Here is a tiny trained network, its code and every weight. The questions are about switching its units off for an input and a class, where a switched-off unit gives its printed mean instead of its output.

import numpy as np


def w(rows, s, z=0):
    codes = np.array(rows[::2]) - 128.0
    scale = np.full(codes.shape[1], s)
    scale[-1] = z or s
    return codes * scale


def f(y):
    return np.maximum(y, 0)


def log_softmax(a):
    a = a - a.max(-1, keepdims=True)
    return a - np.log(np.exp(a).sum(-1, keepdims=True))


def net(x, mask):
    res = np.array(x, float).reshape(1, 7) / 4 @ E
    y = f(res @ A[0][:, :-1].T + A[0][:, -1])
    res = res + np.where(mask, y, B[0][:, -1]) @ B[0][:, :-1]
    return log_softmax(res[-1] @ U[:, :-1].T + U[:, -1])


A, B = {}, {}
E = w([
[121,131,131,125,133,126,118,129],'x0',
[202,55,77,62,72,195,35,157],'x1',
[130,125,131,131,119,126,137,131],'x2',
[150,19,206,137,198,155,192,218],'x3',
[249,100,59,171,224,37,97,108],'x4',
[135,127,128,123,132,133,131,119],'x5',
[174,169,224,253,80,134,31,153],'x6',
],0.0053)
A[0] = w([
[193,63,58,40,39,193,29,151,72],'neuron 1',
[21,152,190,77,33,245,161,170,49],'neuron 2',
[25,220,186,189,204,16,244,56,76],'neuron 3',
[175,167,211,233,79,132,45,155,102],'neuron 4',
[102,108,41,4,172,98,211,108,73],'neuron 5',
[143,9,215,164,212,171,186,233,68],'neuron 6',
[215,111,71,173,222,66,108,124,57],'neuron 7',
[110,234,61,142,73,78,57,10,95],'neuron 8',
[41,156,192,112,40,233,150,170,76],'neuron 9',
[98,246,37,135,46,89,51,17,4],'neuron 10',
[231,108,52,180,210,43,109,125,2],'neuron 11',
[20,144,184,93,24,225,144,166,42],'neuron 12',
[213,107,69,162,203,65,106,132,78],'neuron 13',
[147,24,229,163,230,159,170,230,95],'neuron 14',
[72,111,48,18,163,110,200,118,75],'neuron 15',
[42,163,177,118,56,200,172,140,68],'neuron 16',
[90,239,63,151,56,102,45,24,88],'neuron 17',
[192,163,234,240,82,128,28,173,28],'neuron 18',
[31,207,185,187,200,26,229,63,96],'neuron 19',
[199,49,57,25,57,197,40,140,87],'neuron 20',
[126,174,74,120,90,131,75,43,84],'neuron 21',
[152,186,229,253,71,141,38,165,108],'neuron 22',
],0.0042)
B[0] = w([
[177,156,158,206,199,210,95,163,226],'neuron 1',
[114,111,175,78,200,53,57,64,233],'neuron 2',
[201,164,156,200,188,232,81,181,254],'neuron 3',
[39,42,46,167,138,151,197,69,225],'neuron 4',
[42,48,57,198,146,171,190,74,234],'neuron 5',
[201,149,156,49,37,82,209,165,227],'neuron 6',
[113,128,194,63,169,66,68,76,206],'neuron 7',
[192,126,156,76,57,120,206,160,234],'neuron 8',
[128,113,177,76,187,60,68,62,225],'neuron 9',
[210,117,169,71,60,120,220,147,205],'neuron 10',
[119,120,223,34,206,37,37,39,196],'neuron 11',
[133,114,180,76,191,63,63,61,219],'neuron 12',
[115,135,197,76,168,67,65,70,208],'neuron 13',
[199,158,151,53,24,85,205,160,241],'neuron 14',
[47,40,57,198,157,171,184,70,225],'neuron 15',
[145,132,187,80,201,82,61,85,204],'neuron 16',
[209,124,161,63,61,114,216,160,234],'neuron 17',
[18,2,34,173,167,174,225,30,208],'neuron 18',
[201,165,147,197,183,229,82,185,250],'neuron 19',
[170,166,155,213,203,224,88,166,237],'neuron 20',
[185,132,151,100,95,140,175,150,182],'neuron 21',
[47,49,48,155,132,139,199,72,244],'neuron 22',
],0.0052,0.0034)
U = w([
[117,127,115,126,122,128,123,127,254],'0',
[122,123,181,71,175,37,35,43,53],'1',
[58,63,37,168,135,180,200,63,58],'2',
[189,145,155,68,33,103,216,192,63],'3',
[167,171,148,196,182,254,61,203,67],'4',
[104,150,108,132,105,105,106,153,216],'5',
],0.008,0.0077)

Each question gives the input, the list of numbers given to net, and the class t.
The units are the neurons (one row each of A and B). Each row of codes is followed by its name. A weight is (code - 128) times the scale printed after its matrix; where a second scale follows, it is the last column's (A, B and U).
mask holds one flag per neuron, in row order. A switched-off neuron (its flag False) gives its mean, the last column of its row in B, instead of its output. The means were averaged over made-up inputs and are rounded, as every weight is.
A unit's drop is (log p(t) with every unit on - log p(t) with that unit switched off) / (log p(t) with every unit on - log p(t) with every unit switched off).
The circuit of an input: a set's keep is (log p(t) with only the set's units on - log p(t) with every unit switched off) / (log p(t) with every unit on - log p(t) with every unit switched off). Starting from the 12 units with the biggest drops (on a tie, the unit counted first), units are removed one at a time, each time the one whose removal leaves the highest keep (on an exact tie, the one counted first), for as long as the keep stays at least 0.8.
circuit, biggest first: the units of the circuit, biggest drop first
most important unit: the unit with the biggest drop
k most important neurons: the k neurons with the biggest drops, biggest first
drop when u is switched off: that unit's drop, to one decimal
input [2,6,5,2,1,4,1], class 4: 2 most important neurons => [neuron 20; neuron 1]
input [-3,-5,-3,8,-6,-8,3], class 3: 2 most important neurons => [neuron 14; neuron 6]
input [-7,-2,-7,-8,-8,0,1], class 1: circuit, biggest first => [neuron 2; neuron 12]
input [4,-6,-6,-4,-5,-4,8], class 2: 2 most important neurons => [neuron 22; neuron 18]
input [5,4,-6,0,-7,7,-5], class 1: 2 most important neurons => [neuron 2; neuron 12]
input [1,3,6,-6,-4,0,8], class 2: 3 most important neurons => [neuron 18; neuron 22; neuron 4]
input [8,-8,6,2,6,1,4], class 4: circuit, biggest first => [neuron 3]
input [-8,-6,-2,-4,-6,-6,-5], class 1: circuit, biggest first => [neuron 2; neuron 16]
input [1,6,3,-7,-5,-6,1], class 3: circuit, biggest first => [neuron 17; neuron 10]
input [-1,3,0,-1,5,3,8], class 2: circuit, biggest first => [neuron 18; neuron 4]
input [-3,6,5,-4,-2,-5,-4], class 4: circuit, biggest first => [neuron 20; neuron 1]
input [-4,-8,4,-2,-6,-8,-1], class 4: circuit, biggest first => [neuron 3; neuron 19]
input [1,-1,4,8,4,3,4], class 3: circuit, biggest first => [neuron 14; neuron 6]
input [8,-7,2,-5,-8,8,8], class 1: circuit, biggest first => [neuron 9]
input [-2,6,0,6,-2,-1,0], class 3: circuit, biggest first => [neuron 6; neuron 14]
input [-3,-6,3,5,-3,6,0], class 4: circuit, biggest first => [neuron 3; neuron 19]
input [-7,-7,5,-7,1,-7,3], class 3: 3 most important neurons => [neuron 17; neuron 8; neuron 10]
input [5,1,4,-3,-8,1,1], class 1: drop when neuron 12 is switched off => 0.1
input [-5,1,-4,-4,-6,0,8], class 2: drop when neuron 4 is switched off => 0.3
input [5,5,-4,8,-5,-2,3], class 3: drop when neuron 22 is switched off => 0.0
input [-7,4,0,6,8,2,-5], class 1: most important unit => neuron 11
